Here is a tiny trained network, its code and every weight. The questions are about switching its units off for an input and a class, where a switched-off unit gives its printed mean instead of its output.

import numpy as np


def w(rows, s, z=0):
    codes = np.array(rows[::2]) - 128.0
    scale = np.full(codes.shape[1], s)
    scale[-1] = z or s
    return codes * scale


def norm(h):
    return h / np.sqrt((h * h).mean(-1, keepdims=True) + 1e-5)


def f(y):
    return y / 2 * (1 + np.tanh(0.7978845608 * (y + 0.044715 * y**3)))


def log_softmax(a):
    a = a - a.max(-1, keepdims=True)
    return a - np.log(np.exp(a).sum(-1, keepdims=True))


def net(x, mask):
    res = np.array(x, float).reshape(1, 4) / 4 @ E
    u = 0
    for l in range(4):
        y = f(norm(res) @ A[l][:, :-1].T + A[l][:, -1])
        res = res + np.where(mask[u : u + 6], y, B[l][:, -1]) @ B[l][:, :-1]
        u += 6
    return log_softmax(norm(res)[-1] @ U[:, :-1].T + U[:, -1])


A, B = {}, {}
E = w([
[254,110,77,83,179,95,148,173,107,170,143,166],'x0',
[141,46,112,71,157,210,107,148,141,169,111,78],'x1',
[120,132,144,110,117,159,129,115,181,149,225,138],'x2',
[130,36,155,168,41,127,121,200,153,146,137,102],'x3',
],0.004)
A[0] = w([
[78,158,142,156,147,147,133,91,128,121,89,110,128],'L0N0',
[156,98,99,2,181,173,113,141,142,190,147,116,98],'L0N1',
[116,84,156,140,102,149,132,173,179,145,132,99,133],'L0N2',
[109,121,156,118,150,176,128,97,79,158,85,119,70],'L0N3',
[163,182,120,147,121,92,149,141,124,126,164,184,1],'L0N4',
[146,184,118,149,172,107,112,102,47,117,64,157,63],'L0N5',
],0.0046,0.0032)
B[0] = w([
[115,103,135,153,121,204,79,108,174,114,103,94,157],'L0N0',
[153,159,72,76,191,218,253,57,133,167,178,186,252],'L0N1',
[93,118,126,176,93,105,131,122,55,129,130,111,187],'L0N2',
[148,66,152,97,119,113,86,104,129,118,89,125,129],'L0N3',
[140,192,207,103,119,79,153,168,90,134,130,83,141],'L0N4',
[70,125,21,110,165,99,234,153,137,80,95,138,183],'L0N5',
],0.0049,0.0038)
A[1] = w([
[106,151,177,151,71,69,114,151,113,111,137,44,89],'L1N0',
[161,175,121,159,123,117,160,67,156,186,223,214,100],'L1N1',
[205,30,129,181,75,86,78,232,98,163,67,121,96],'L1N2',
[156,108,98,135,85,71,191,203,154,146,213,145,122],'L1N3',
[213,95,53,2,216,167,153,145,138,154,85,104,129],'L1N4',
[152,162,161,80,187,141,70,54,156,153,145,196,1],'L1N5',
],0.0049,0.0042)
B[1] = w([
[140,162,148,149,153,148,72,148,155,138,118,176,158],'L1N0',
[153,79,127,125,131,160,91,193,148,122,120,86,185],'L1N1',
[119,86,181,200,88,199,94,170,198,111,33,2,187],'L1N2',
[148,115,137,127,90,133,141,172,110,144,116,76,187],'L1N3',
[152,147,184,158,155,195,85,62,96,199,142,187,253],'L1N4',
[154,125,134,114,159,180,112,157,118,104,119,55,131],'L1N5',
],0.007,0.0065)
A[2] = w([
[207,193,156,119,110,9,131,186,119,118,247,177,76],'L2N0',
[234,142,201,118,102,24,120,169,80,238,145,150,1],'L2N1',
[228,105,140,30,138,108,179,108,74,235,146,191,15],'L2N2',
[129,119,115,125,149,92,99,48,107,103,40,128,56],'L2N3',
[69,161,78,110,192,101,139,49,124,41,1,96,53],'L2N4',
[183,133,75,97,130,36,241,185,95,141,140,73,81],'L2N5',
],0.0047,0.004)
B[2] = w([
[200,195,212,106,43,118,69,194,117,108,76,2,152],'L2N0',
[97,168,161,78,75,166,96,81,95,168,185,81,148],'L2N1',
[85,170,178,201,76,126,108,122,80,121,70,112,252],'L2N2',
[139,81,82,91,128,126,162,127,175,135,141,139,129],'L2N3',
[131,79,73,51,121,175,183,122,189,93,67,93,194],'L2N4',
[139,83,177,138,128,127,86,160,156,123,226,115,146],'L2N5',
],0.0062,0.0035)
A[3] = w([
[100,194,151,160,78,5,163,106,89,87,96,133,37],'L3N0',
[219,96,181,116,125,181,127,89,113,200,91,136,1],'L3N1',
[68,93,129,178,106,128,111,79,139,143,210,165,50],'L3N2',
[128,26,125,161,80,122,186,149,121,237,150,144,70],'L3N3',
[135,3,120,163,76,117,117,192,114,137,105,94,82],'L3N4',
[231,117,112,71,119,168,151,187,122,137,151,55,167],'L3N5',
],0.0058,0.0027)
B[3] = w([
[147,2,121,114,174,178,135,120,182,136,166,100,138],'L3N0',
[143,149,149,56,182,174,91,46,121,150,143,101,252],'L3N1',
[126,136,111,139,79,90,84,87,92,133,156,190,147],'L3N2',
[117,112,106,93,197,132,159,112,162,57,93,115,186],'L3N3',
[151,192,124,135,154,67,166,163,158,66,96,141,242],'L3N4',
[125,73,116,71,185,99,117,110,85,164,219,184,228],'L3N5',
],0.0068,0.0043)
U = w([
[32,97,152,202,39,107,57,37,132,131,211,226,107],'0',
[185,210,192,80,33,50,57,187,31,206,187,58,93],'1',
[195,57,120,47,187,38,186,185,126,116,193,92,116],'2',
[182,131,175,82,203,230,83,54,83,215,158,127,168],'3',
[125,195,42,163,177,56,216,65,33,173,72,244,82],'4',
[151,119,26,169,13,28,183,101,71,252,122,106,3],'5',
[57,81,22,61,139,139,195,74,200,50,57,113,141],'6',
[108,132,191,228,49,102,99,210,199,62,52,50,161],'7',
],0.011)

Each question gives the input, the list of numbers given to net, and the class t.
The units are the neurons (one row each of A and B). Each row of codes is followed by its name. A weight is (code - 128) times the scale printed after its matrix; where a second scale follows, it is the last column's (A, B and U).
mask holds one flag per neuron, layer by layer. A switched-off neuron (its flag False) gives its mean, the last column of its row in B, instead of its output. The means were averaged over made-up inputs and are rounded, as every weight is.
A unit's drop is (log p(t) with every unit on - log p(t) with that unit switched off) / (log p(t) with every unit on - log p(t) with every unit switched off).
The circuit of an input: a set's keep is (log p(t) with only the set's units on - log p(t) with every unit switched off) / (log p(t) with every unit on - log p(t) with every unit switched off). Starting from the 12 units with the biggest drops (on a tie, the unit counted first), units are removed one at a time, each time the one whose removal leaves the highest keep (on an exact tie, the one counted first), for as long as the keep stays at least 0.8.
units of the circuit, in order: the units of the circuit, biggest drop first
unit that matters most: the unit with the biggest drop
k most important neurons: the k neurons with the biggest drops, biggest first
top k neurons in layer l: the k neurons of layer l with the biggest drops, biggest first
drop when u is switched off: that unit's drop, to one decimal
input [-7,8,3,-1], class 0: top 2 neurons in layer 0	[L0N2; L0N5]
input [-4,-7,4,2], class 7: units of the circuit, in order	[L1N4]
input [-4,3,-1,-8], class 6: 2 most important neurons	[L2N4; L0N1]
input [5,-6,-4,0], class 1: units of the circuit, in order	[L2N0; L1N2]
input [2,-6,4,-7], class 1: 2 most important neurons	[L2N0; L1N2]
input [8,-8,-8,-7], class 2: units of the circuit, in order	[L3N0; L0N1; L0N5; L2N5]
input [1,6,8,7], class 2: units of the circuit, in order	[L0N2; L1N4; L3N4]
input [8,-4,-4,4], class 2: 2 most important neurons	[L1N2; L0N1]
input [1,-2,5,-1], class 2: 2 most important neurons	[L1N1; L1N4]
input [6,-7,1,4], class 1: 3 most important neurons	[L0N4; L3N5; L2N1]
input [-7,-2,-4,0], class 6: units of the circuit, in order	[L1N4; L2N4]
input [-2,-6,8,5], class 1: 2 most important neurons	[L1N2; L2N0]
input [-3,0,4,-2], class 0: top 2 neurons in layer 0	[L0N1; L0N5]
input [0,-2,8,-6], class 2: unit that matters most	L1N4
input [-1,-8,6,5], class 1: units of the circuit, in order	[L1N2; L2N0]
input [-1,-7,6,-4], class 1: 2 most important neurons	[L1N2; L2N0]
input [6,-3,-8,4], class 7: 2 most important neurons	[L0N1; L1N2]
input [0,-6,-2,0], class 2: 2 most important neurons	[L0N5; L1N4]
input [4,0,-8,5], class 7: 2 most important neurons	[L1N2; L0N1]
input [7,-1,-5,6], class 7: unit that matters most	L1N2
input [1,-1,-4,-1], class 6: 2 most important neurons	[L0N1; L2N4]
input [-4,-5,8,5], class 7: 4 most important neurons	[L1N4; L2N0; L3N5; L3N1]
input [1,-6,-1,-6], class 2: top 2 neurons in layer 2	[L2N5; L2N0]
input [-5,6,8,0], class 0: 2 most important neurons	[L3N2; L1N4]
input [-8,8,4,1], class 0: 2 most important neurons	[L1N2; L3N2]
input [8,-1,3,7], class 2: top 2 neurons in layer 1	[L1N2; L1N3]
input [4,-2,-4,7], class 7: drop when L1N2 is switched off	1.3
input [4,0,5,5], class 2: unit that matters most	L0N2
